Below is a small trained network, with its code and all its weights. Each question gives an input and a class and asks what happens when units are switched off, that is, made to give their printed mean instead of their output.

import numpy as np


def w(rows, s, z=0):
    codes = np.array(rows[::2]) - 128.0
    scale = np.full(codes.shape[1], s)
    scale[-1] = z or s
    return codes * scale


def f(y):
    return y / 2 * (1 + np.tanh(0.7978845608 * (y + 0.044715 * y**3)))


def log_softmax(a):
    a = a - a.max(-1, keepdims=True)
    return a - np.log(np.exp(a).sum(-1, keepdims=True))


def net(x, mask):
    res = np.array(x, float).reshape(1, 6) / 4 @ E
    y = f(res @ A[0][:, :-1].T + A[0][:, -1])
    res = res + np.where(mask, y, B[0][:, -1]) @ B[0][:, :-1]
    return log_softmax(res[-1] @ U[:, :-1].T + U[:, -1])


A, B = {}, {}
E = w([
[195,225,100],'x0',
[142,79,60],'x1',
[148,100,2],'x2',
[166,191,228],'x3',
[245,56,169],'x4',
[76,157,126],'x5',
],0.0073)
A[0] = w([
[134,163,145,89],'N1',
[65,149,130,127],'N2',
[153,52,185,138],'N3',
[161,64,193,89],'N4',
[172,109,121,41],'N5',
[125,125,135,72],'N6',
[171,158,132,130],'N7',
[131,73,188,155],'N8',
[158,139,162,7],'N9',
[166,60,206,163],'N10',
[49,79,42,71],'N11',
[9,193,131,87],'N12',
[97,26,104,131],'N13',
[149,107,126,3],'N14',
[30,172,139,86],'N15',
[44,155,135,35],'N16',
[196,209,146,153],'N17',
[119,95,105,129],'N18',
[97,59,67,36],'N19',
[115,112,167,139],'N20',
[203,161,106,112],'N21',
[84,57,212,30],'N22',
[147,18,56,147],'N23',
[127,40,89,199],'N24',
[145,70,61,95],'N25',
[142,97,175,11],'N26',
[78,107,72,120],'N27',
[172,146,173,99],'N28',
[150,26,81,175],'N29',
[170,161,107,109],'N30',
[71,153,129,44],'N31',
[19,166,142,103],'N32',
[122,102,175,127],'N33',
],0.012,0.0048)
B[0] = w([
[114,91,67,144],'N1',
[77,143,103,170],'N2',
[134,79,178,196],'N3',
[153,95,184,187],'N4',
[90,160,163,133],'N5',
[155,158,172,114],'N6',
[113,171,73,163],'N7',
[167,46,159,188],'N8',
[156,166,124,135],'N9',
[163,97,191,225],'N10',
[223,151,176,226],'N11',
[1,153,161,227],'N12',
[207,113,134,204],'N13',
[114,172,167,114],'N14',
[45,146,155,200],'N15',
[33,189,190,166],'N16',
[158,213,45,232],'N17',
[158,105,120,151],'N18',
[236,111,105,188],'N19',
[140,116,170,156],'N20',
[30,145,80,182],'N21',
[83,82,201,180],'N22',
[152,63,67,255],'N23',
[140,34,77,227],'N24',
[163,113,79,203],'N25',
[182,124,160,136],'N26',
[186,157,182,189],'N27',
[186,189,118,181],'N28',
[101,68,87,237],'N29',
[53,88,56,154],'N30',
[83,194,202,145],'N31',
[20,173,158,210],'N32',
[161,54,152,160],'N33',
],0.008,0.0074)
U = w([
[23,136,144,230],'0',
[137,149,120,62],'1',
[227,232,94,2],'2',
[105,50,2,21],'3',
[102,152,29,158],'4',
[173,72,43,141],'5',
[124,40,142,205],'6',
[200,90,173,120],'7',
],0.0094,0.0056)

Each question gives the input, the list of numbers given to net, and the class t.
The units are the neurons (one row each of A and B). Each row of codes is followed by its name. A weight is (code - 128) times the scale printed after its matrix; where a second scale follows, it is the last column's (A, B and U).
mask holds one flag per neuron, in row order. A switched-off neuron (its flag False) gives its mean, the last column of its row in B, instead of its output. The means were averaged over made-up inputs and are rounded, as every weight is.
A unit's drop is (log p(t) with every unit on - log p(t) with that unit switched off) / (log p(t) with every unit on - log p(t) with every unit switched off).
The circuit of an input: a set's keep is (log p(t) with only the set's units on - log p(t) with every unit switched off) / (log p(t) with every unit on - log p(t) with every unit switched off). Starting from the 12 units with the biggest drops (on a tie, the unit counted first), units are removed one at a time, each time the one whose removal leaves the highest keep (on an exact tie, the one counted first), for as long as the keep stays at least 0.8.
units of the circuit, in order: the units of the circuit, biggest drop first
unit that matters most: the unit with the biggest drop
k most important neurons: the k neurons with the biggest drops, biggest first
drop when u is switched off: that unit's drop, to one decimal
input [4,3,-5,3,4,-7], class 2: units of the circuit, in order -> [N17 N28]
input [5,5,-4,-7,8,-7], class 3: units of the circuit, in order -> [N29 N21]
input [8,7,-5,8,6,-8], class 2: unit that matters most -> N17
input [-8,-3,3,-4,3,-2], class 5: units of the circuit, in order -> [N23 N19 N13]
input [7,5,-7,-3,-1,-8], class 2: units of the circuit, in order -> [N24 N17]
input [-2,5,6,2,-6,0], class 5: 2 most important neurons -> [N11 N19]
input [3,-3,-2,-5,0,3], class 0: units of the circuit, in order -> [N23 N19 N13]
input [-7,-5,-5,0,3,-4], class 7: 2 most important neurons -> [N10 N12]
input [5,0,7,7,1,1], class 4: 2 most important neurons -> [N21 N30]
input [3,-6,-1,7,7,6], class 2: 2 most important neurons -> [N17 N28]
input [1,3,4,4,5,-4], class 3: 2 most important neurons -> [N21 N11]
input [0,8,5,-8,-6,-8], class 5: drop when N11 is switched off -> 0.2
input [0,1,1,-1,-5,-1], class 0: drop when N12 is switched off -> 0.1
input [0,-5,6,-2,-8,-1], class 0: drop when N3 is switched off -> 0.0
input [5,6,-1,7,1,0], class 2: drop when N23 is switched off -> 0.1
input [-8,4,5,-7,-8,6], class 5: units of the circuit, in order -> [N11]
